Each row has a class, written after it.
[ 105 -149 -192  -67  -78 -391  -92 -141  -77  184 -210  262  -24 -489
  -62 -107  178  132 -356  -58  178 -175  -80  169 -217  284  117  231
  357 -206 -104  -67 -149  232   16  -24] -> (26)
[ 228  -80 -285   77  -64 -473  -74   23   -2  133   50  147  -74 -532
  -19  -96  213   87 -548  -42  221 -154 -173  339 -238  296   99  256
  353 -314 -129  -45 -222  196  155   55] -> (78)
[ -28  464 -166  745    2  118 -173   17  256   28  386  -66 -146   47
  -26 -198  159 -116  -94  162 -302   78  288  -34 -155  208 -327   89
 -399 -330  116  -47  533   80  196 -153] -> (80)
[ -10  383 -180  602 -197  186 -280   48  183  -31  381  -91 -132   84
   12 -274   95   21 -116   69 -352 -122  289  -93 -211  109 -243   70
 -547 -300  232  -29  435  -23   15 -115] -> (146)
[ 426 -157  128  317  -28  235 -554 -273 -123  323  561 -228 -124  353
  195  277  151  156 -158  167 -264  138  233    4  439  278 -154  -65
 -374  134   98 -331  -65  258  -44  166] -> (184)
[ -46  358 -163  842    6  129 -274  159  185    6  434 -164  -89   63
 -104 -263  170 -130 -108   89 -368   53  498  -13 -145  155 -267   19
 -349 -440  161  -96  471  -90   46 -140] -> (146)
[ 325 -111  136  326  -29  252 -511 -315 -135  343  482 -216 -177  401
  224  326  113  117  -63  254 -358  178  262  101  384  345  -25 -148
 -358  196  121 -376 -103  202  -30  112] -> (136)
[ 490  -64  135  266 -162  150 -445 -128  106  141  632 -142 -215  419
  158  237   44  161  -48   76 -241   99  193   93  331  313   18  -74
 -348  245   71 -230 -237  158   -9  107] -> (136)
[ 436  -88   47  216 -124  160 -360 -119   96   90  645  -80 -236  390
  225  253  -11  123   18   -4 -192  123  155   99  342  292   45  -57
 -353  164    7 -220 -319  219  -60  144] -> (78)
[ 353  -16  109  495 -270  129 -550 -272   41  232  628 -204 -201  415
  157  382   85  216 -202  248 -193  115  184   19  398  488  -90 -156
 -204  136   72 -190 -173  222  158  248] -> (82)
[ 388 -105  -33  367  -47  174 -423 -252   16  282  501 -168 -189  408
   76  258  133  161   36   91 -248  202  215  -19  399  342    0 -157
 -368  229  118 -227 -133  232  -78    0] -> (136)
[ 455  -67   87  280 -174  156 -418  -91   87  128  605 -180 -221  367
  170  215   40  149    1   -1 -173  104  192   29  386  281  -47  -18
 -410  160  -28 -205 -190  256   34  159] -> (184)
[ 329  -69  110  469 -117  260 -530 -329 -152  433  562 -250 -169  435
  233  334   91  203 -188  241 -290  106  206   80  438  381 -119 -165
 -379  219  185 -320    4  217  -41  200] -> (176)
[ 240 -170 -270  -84 -240 -308  -56   59    7  174  204    0  -67 -399
   46 -227  118   28 -386  121  167 -175 -120  372 -310  111   96  251
  -31 -172 -175  -10 -129  157  117   -8] -> (136)
[ 128 -164 -225 -141  -60 -377  -77 -102 -112  245 -182  289   14 -445
  -34 -136  171  150 -391  -56  146 -163  -92  196 -284  227  221  178
  378 -137  -93  -79 -222  265   15    6] -> (146)
[  47  214  -93  761 -221  140 -289   19  142   66  509 -110 -128   28
  -83 -295   46  -24 -226  116 -307  -92  335  -56 -198  200 -267  120
 -489 -274   92  -34  485   31  154 -121] -> (188)
[ -25  447 -142  580  -86  149 -318   37  231  -29  408  -71  -88   91
   25 -256  100   32  -29  117 -331  -44  398  -43 -243  196 -249   68
 -481 -321  111   -9  321  -16    7 -121] -> (146)
[ 279 -228    4  279    9  152 -366 -227  -29  276  422 -118 -141  351
   47  238  132  216   55   70 -289  232  189   13  427  341   11 -154
 -187  187   56 -218 -214  165  -98  -18] -> (188)
[ 166 -102 -225   77 -118 -444  -65   16    9  156   88  152  -50 -439
  -43  -55  249  135 -585    6  116 -142 -123  322 -127  302  167  251
  313 -196  -74  -43  -69  284   94   -4] -> (80)
[ 287 -171 -301   76 -179 -335 -135  101 -112   27   33   -4  -84 -486
  188 -194   50  136 -449  224  138 -333 -148  138 -538  201   86  162
  130  -12 -141  -49 -187  290   29  -39] -> (184)
[  24  463 -177  523   48   38 -182  175  153   -5  213  -36  -71  -27
   45 -226   77 -120 -171  159 -298   55  127    7  -96  170 -338   91
 -432 -207   79 -107  460 -102   79  -53] -> (176)
[ 401 -108  159  265 -210  200 -409  -82   74  180  633 -171 -222  386
  175  280   65  154  -32   55 -215  107  135   62  477  262   12  -70
 -394  258   64 -242 -175  126    5  136] -> (80)
[ -46  408 -191  617 -130  150 -281   49  230   30  421  -95 -123   58
   19 -273  113    1  -75  115 -322  -63  327  -65 -231  120 -314   51
 -479 -314  138  -29  474  -14   17 -135] -> (146)
[  11  364  -92  677 -213  137 -303   67  230  -64  420  -47 -101   55
  -40 -226   61  -15  -99   41 -301 -104  352  -86  -87  181 -301   71
 -522 -328  173  -29  459  -15   21 -138] -> (26)
[ 345  -38  174  335 -169  293 -593 -344 -132  378  600 -221 -158  452
  280  426  121  186  -85  233 -252  171  177  133  458  349  -26 -144
 -422  166  189 -309 -103  196  -63  189] -> (80)
[ 463 -157  140  263 -194  170 -375  -91   35  165  638 -110 -276  374
  189  216   46  109  -42   33 -190  110  127   70  403  253  -13  -27
 -399  240   15 -251 -173  185   57  166] -> (78)
[ 152 -233 -315   61  -31 -392  -16  -56  -58  213  -30  243  -13 -489
  -61 -181  115  118 -397 -155  207 -176  -90  189 -318  218  157  220
  358 -173 -129  -68 -182  307   -1  -64] -> (78)
[ 332  -99  148  409 -141  241 -648 -307 -194  405  407 -172 -175  347
  263  383  108  174  -47  260 -272  135  237   61  539  312 -151 -193
 -407  166  197 -339  -37  154  -87  207] -> (26)
[ 232 -249 -260  143 -167 -289  -27   20  -47   66   95   14  -59 -451
   73 -152   54  111 -440  186  162 -336  -74  112 -381  241   73  143
  171  -12 -135  -23 -149  258   15  -61] -> (26)
[ 395   13  112  373 -274   50 -448 -245   27  254  634  -79 -219  330
   89  400   80  193 -150   88 -103  169   86   23  325  521  -11 -113
 -102   35   52 -200 -224  183  246  248] -> (78)
[ 381  -79  223  372 -133  220 -576 -238 -115  322  507 -165 -252  409
  277  325  116   88 -131  264 -352  147  169   23  450  343  -73 -108
 -385  104  157 -378  -34  221   48  233] -> (78)
[ 404  -75  171  371 -132  244 -597 -289 -201  394  498 -183 -151  404
  260  330  121  184 -110  251 -325  134  202  111  440  340  -68 -138
 -456  141  215 -328  -95  236  -37  209] -> (188)
[  49 -194 -205  -88  -20 -442  -61 -154   83  196  -91  217  -24 -430
  -22 -116  214  121 -301  -29  128 -127 -107  132 -219  207  102  193
  277 -223 -134  -72 -133  298  -16   36] -> (97)
[ -82  368 -196  678 -119  153 -263   45  271  -52  399 -114 -162   25
  -23 -277  116  -26  -53  124 -390  -69  288 -171 -143  126 -329   48
 -626 -384  164  -31  507  -52   45 -157] -> (97)
[ 349   47   85  412 -280  139 -505 -276  -11  207  562 -215 -144  312
  153  404   78  296 -204  178 -161   82   73   24  329  503 -105 -150
 -195  101   70 -170 -193  215  263  249] -> (184)
[ 185 -144 -330   40 -147 -268   28  -23   -2  129  164    7  -55 -443
   47 -249   39  101 -465  108  191 -247 -131  353 -465  143    5  232
  179 -112 -205   17 -120  135  133  -38] -> (176)
[ 429 -102   97  248 -183  232 -408 -138   63  158  665 -157 -232  472
  174  250   58  138  -35   16 -179  124  215  113  515  259  -28  -16
 -436  176   47 -195 -266  187  -19  191] -> (82)
[ -28  479 -173  704  115   65 -210 -102  205  115  314 -143 -150   78
   -5 -154  163  -35  -60  166 -400   -9  323 -110 -149  265 -390   34
 -382 -299  125 -113  580  102   90 -166] -> (176)
[ 359   80  161  437 -252  132 -468 -263  125  225  636 -235 -172  381
  102  386   43  194 -185  171 -209  109  170   25  336  504  -55 -132
 -149   62   45 -217 -152  198  224  239] -> (136)
[  46  429 -253  591   26  132 -198  131  198   28  305   15 -104  -51
   58 -245   80 -148 -108  143 -212   98  113   40 -134   85 -362   72
 -542 -278   59  -63  482  -86   40  -72] -> (97)
[   2  456 -183  553    7  201 -163   79   53   57  159   -6   -9  -36
    4 -177   99 -144 -167  195 -253   74   44   41  -49  122 -411   48
 -440 -268  152  -80  673 -150   48 -108] -> (26)
[ 293  -69   97  408 -179  139 -421 -262   31  323  625 -192 -153  358
  133  325  161  188 -133  213 -245  128  176   36  302  410  -86 -176
 -181  110  110 -261 -141  144  198  227] -> (146)
[   0  416 -117  596   84   94 -235   66  239   71  292  -71  -93   42
    4 -214  161  -15   12  180 -397   59  269  -86  -70  108 -398   87
 -454 -396  108  -85  504    6  113  -88] -> (97)
[ 464 -131   52  294 -182  169 -361 -190   43  141  633 -157 -225  429
  182  246   45  185  -15   54 -201  104  165   38  340  306   28  -44
 -441  240   84 -182 -241  300  -46  125] -> (188)
[ -33  363 -135  632 -128  207 -287   22  136  -84  409  -81 -146   88
   69 -245   49  -33  -62  101 -366  -63  287  -28 -288  174 -216   55
 -511 -329  178  -72  376  -32    1 -212] -> (78)
[ -15  398  -73  832    1  118 -250   94  231 -116  501 -195 -119   97
 -118 -179  126 -171  -45  116 -314  103  406   13 -152  215 -284    2
 -337 -445   70  -28  438 -146  173 -169] -> (78)
[ 319   -8  154  340  -70  278 -540 -290  -86  373  589 -259 -115  393
  309  413   97  197  -74  327 -271  167  139  133  424  363 -105 -164
 -438   57  103 -275 -190  110   24  251] -> (97)
[ 128 -155 -332   18  -29 -388  -56 -163  -13  235 -150  305  -20 -477
  -77 -141  146  128 -350  -80  191  -88 -101  108 -244  270  145  201
  288 -206 -145  -59 -162  357   28   15] -> (97)
[ 431  -64   96  453 -181  161 -430 -355  -40  323  556 -229 -183  327
  147  378   76  232 -153  199 -200   85   58   66  295  449  -93 -142
 -183  181   62 -247  -98  245  183  188] -> (188)
[ 403  -95  117  436 -134  246 -655 -284 -174  389  526 -214 -184  393
  321  372   28  140 -150  270 -244  118  217  104  403  330  -84 -141
 -350  194   89 -349 -146  209  -63  211] -> (82)
[ 155 -117 -275  -47 -117 -447 -105 -153  -84  292 -150  245   -6 -506
  -88 -123  121  103 -427  -76  239 -151  -90  169 -352  277  187  239
  376 -232  -97  -69 -195  303   91   34] -> (136)
[ -19  438  -96  735  109   75 -196  -59  254   64  304 -149 -171   83
  -25 -222  153  -14  -47  120 -370   -5  343    1 -125  190 -426  102
 -351 -224   60  -81  622   74  130 -135] -> (176)
[ 318 -108  119  360  -64  283 -525 -296 -136  344  486 -200 -191  405
  277  342   63  146  -63  264 -316  192  210   59  453  345  -65 -154
 -408  189   95 -295 -182  233  -20  155] -> (188)
[ 163 -111 -295   69  -26 -469  -35  -22   56  227   36  191  -51 -555
  -95 -118  288   80 -544  -45  229 -152 -168  271 -127  287   63  229
  239 -304 -126  -27 -120  193  134   73] -> (97)
[ 448   23   96  457 -224   84 -515 -268   53  136  584 -176 -208  298
  131  329  147  235 -221  152 -186  104  154   39  297  485 -125  -76
 -193   95   45 -215 -177  278  271  213] -> (184)
[ 329 -215  -62  443  -69  174 -422 -171   13  331  481 -157 -209  322
   94  168  166  128    2   84 -217  202  223  -50  467  278  -22 -100
 -454   73  105 -241 -133  238  -90   78] -> (97)
[ 156  -94 -311  -81  -45 -407 -136  -91 -121  126 -205  217  -41 -560
  -24 -163  188  161 -430 -111  192 -213  -84  159 -301  256  121  291
  272 -264  -95  -42 -265  300   61    7] -> (184)
[ -51  438 -137  629   36  160 -239    2  203   18  351 -119 -203   99
   30 -178   73  -56   34  178 -388   53  297  -13 -129  189 -339   51
 -470 -284   47  -13  500  -24   51 -174] -> (188)
[ -14  351 -168  830 -102  186 -220   87  174  -93  427 -190  -85   93
 -169 -245  133 -151 -167  139 -364   54  365  -34 -102  207 -306   29
 -358 -428  132  -70  503 -107  204 -155] -> (82)
[ 163 -124 -310  101  -47 -411  -23  -93  -29  244  -22  111  -64 -478
  -81 -118  191  207 -589  -83  113 -221 -146  285 -161  297   54  263
  355 -156 -119  -74  -52  251  120  -25] -> (176)
[ 304   -8  158  402  -43  314 -569 -294 -124  331  487 -230 -156  442
  255  361   91  152 -110  301 -337  142  231   57  456  355 -137 -171
 -314  143  117 -306  -83  160  -12  152] -> (82)
[ -31  329 -231  899    3  151 -318   13  171  -38  392 -189 -135  105
 -125 -220  123 -197  -63  139 -366  129  496  -63  -95  167 -320   16
 -376 -448  115  -96  493  -24   84 -168] -> (82)
[  31  412 -114  671   40    0 -245   19  263   21  290  -42 -137   19
  -32 -137  152  -65   25  127 -390   54  334  -44  -80  204 -386   79
 -314 -379   72 -119  529   39  137 -158] -> (26)
[  -4  498 -192  640  125  161 -217  -11  196   88  274  -79 -114   83
   32 -191  156  -91  -33  102 -385   79  317   -8 -132   91 -357   86
 -412 -350  106 -113  577   67   47 -159] -> (146)
[ -57  391 -163  651 -134  149 -286   56  210  -57  399  -76  -81   29
  -40 -268  157    5  -83  115 -418  -34  315  -23 -124  149 -294   63
 -534 -323  220  -77  513  -32   52 -168] -> (80)
[ 123 -288 -274   76 -157 -362  -29   24  -79  148   90   85  -98 -411
   81 -127   18   89 -407  177  167 -233 -162  113 -447  268  203  109
  284  -28 -173    1 -176  244   16  -53] -> (78)
[ 301  -31  113  358  -90  260 -556 -329 -162  297  486 -216 -190  364
  341  344  128  141   -7  338 -300  170  181  159  325  350 -113 -200
 -397  123  137 -343 -144  192   27  201] -> (78)
[ 331   37   78  401 -271   95 -381 -225  109  284  688 -185 -142  357
  109  367  146  208 -195  150 -132  139  153   58  366  469  -66 -137
 -170   53   49 -182 -189  239  261  297] -> (146)
[ 318   24  116  379 -269  133 -482 -261  -50  271  519 -148 -198  287
  150  375  113  220 -166  226 -168  134   50   61  358  481  -92 -182
 -154   75   77 -219 -139  146  249  241] -> (78)
[ 247 -213 -249   42 -159 -341 -131   10 -102   33   20   19  -85 -466
   65 -175   91  153 -454  171  119 -322  -99   70 -433  283  125  178
  159  -14 -178  -21 -178  284   63  -44] -> (184)
[ 307 -197   -1  448  -71  194 -429 -175   10  245  496 -163 -213  373
  121  246  106  153   38  116 -273  162  216  -53  406  308   30 -206
 -363  143  131 -237 -185  158 -112   52] -> (97)
[ 189 -145 -255  -92 -177 -286  -39   61   37  123  178   53  -50 -442
  132 -205  146  110 -369  156  190 -181 -196  419 -300   61   11  223
  -19 -180 -187   30 -178  107  115   35] -> (97)
[ 494 -129   89  391 -169  217 -445 -123   24  246  618 -220 -192  348
  129  221   65  170  -71  118 -193  101  172   65  427  274  -29  -36
 -389  223   51 -220 -106  197   12  150] -> (80)
